Here is a tiny trained network, its code and every weight. The questions are about switching its units off for an input and a class, where a switched-off unit gives its printed mean instead of its output.

import numpy as np


def w(rows, s, z=0):
    codes = np.array(rows[::2]) - 128.0
    scale = np.full(codes.shape[1], s)
    scale[-1] = z or s
    return codes * scale


def f(y):
    return np.maximum(y, 0)


def log_softmax(a):
    a = a - a.max(-1, keepdims=True)
    return a - np.log(np.exp(a).sum(-1, keepdims=True))


def net(x, mask):
    res = np.array(x, float).reshape(1, 6) / 4 @ E
    y = f(res @ A[0][:, :-1].T + A[0][:, -1])
    res = res + np.where(mask, y, B[0][:, -1]) @ B[0][:, :-1]
    return log_softmax(res[-1] @ U[:, :-1].T + U[:, -1])


A, B = {}, {}
E = w([
[148,126,137,113,130],'x0',
[100,132,114,147,129],'x1',
[78,245,47,88,187],'x2',
[100,140,244,180,187],'x3',
[135,126,131,125,129],'x4',
[163,56,15,174,236],'x5',
],0.011)
A[0] = w([
[162,222,142,141,208,95],'n0',
[89,159,123,126,28,191],'n1',
[167,123,20,95,41,176],'n2',
[171,10,191,138,127,42],'n3',
[177,251,56,34,184,151],'n4',
[180,53,2,212,222,40],'n5',
[128,54,145,142,104,113],'n6',
[155,190,232,240,218,1],'n7',
],0.0092,0.002)
B[0] = w([
[74,83,83,143,60,180],'n0',
[194,255,155,28,165,188],'n1',
[228,123,44,206,168,213],'n2',
[50,113,157,129,92,194],'n3',
[75,95,88,110,108,234],'n4',
[107,185,156,14,187,254],'n5',
[77,95,119,175,34,166],'n6',
[246,170,103,250,125,205],'n7',
],0.0093,0.014)
U = w([
[236,171,118,212,158,249],'0',
[141,222,254,62,194,13],'1',
[14,121,108,162,37,112],'2',
],0.0097,0.0014)

Each question gives the input, the list of numbers given to net, and the class t.
The units are the neurons (one row each of A and B). Each row of codes is followed by its name. A weight is (code - 128) times the scale printed after its matrix; where a second scale follows, it is the last column's (A, B and U).
mask holds one flag per neuron, in row order. A switched-off neuron (its flag False) gives its mean, the last column of its row in B, instead of its output. The means were averaged over made-up inputs and are rounded, as every weight is.
A unit's drop is (log p(t) with every unit on - log p(t) with that unit switched off) / (log p(t) with every unit on - log p(t) with every unit switched off).
The circuit of an input: a set's keep is (log p(t) with only the set's units on - log p(t) with every unit switched off) / (log p(t) with every unit on - log p(t) with every unit switched off). Starting from all 8 units, units are removed one at a time, each time the one whose removal leaves the highest keep (on an exact tie, the one counted first), for as long as the keep stays at least 0.8.
circuit, biggest first: the units of the circuit, biggest drop first
top k neurons: the k neurons with the biggest drops, biggest first
drop when u is switched off: that unit's drop, to one decimal
input [-6,7,-7,-4,-4,5], class 2: circuit, biggest first : (n3)
input [6,8,-3,-2,5,2], class 2: top 2 neurons : (n7; n1)
input [-5,-4,-1,-3,2,5], class 1: top 2 neurons : (n5; n7)
input [-4,3,8,-8,-8,-5], class 0: top 3 neurons : (n2; n1; n3)
input [-4,8,-7,2,0,7], class 1: top 3 neurons : (n5; n4; n0)
input [-5,5,0,7,-2,-4], class 0: top 2 neurons : (n7; n5)
input [-7,-7,0,-8,0,-6], class 0: top 2 neurons : (n2; n5)
input [6,5,-3,5,7,6], class 1: top 2 neurons : (n5; n2)
input [-5,-5,5,-6,-2,-2], class 0: top 2 neurons : (n2; n3)
input [1,8,-5,2,5,-1], class 2: top 2 neurons : (n2; n3)
input [6,-8,-7,-5,8,-4], class 2: top 4 neurons : (n3; n6; n7; n5)
input [6,-7,-4,1,5,2], class 2: circuit, biggest first : (n3; n1)
input [2,2,6,-8,3,-7], class 0: top 3 neurons : (n2; n5; n1)
input [0,8,2,-1,-8,-4], class 1: circuit, biggest first : (n1)
input [-4,-4,6,2,2,-2], class 2: drop when n5 is switched off : 0.1
input [-2,6,5,3,-8,7], class 1: drop when n5 is switched off : 1.6
input [3,-5,4,-1,7,8], class 1: drop when n5 is switched off : 1.2
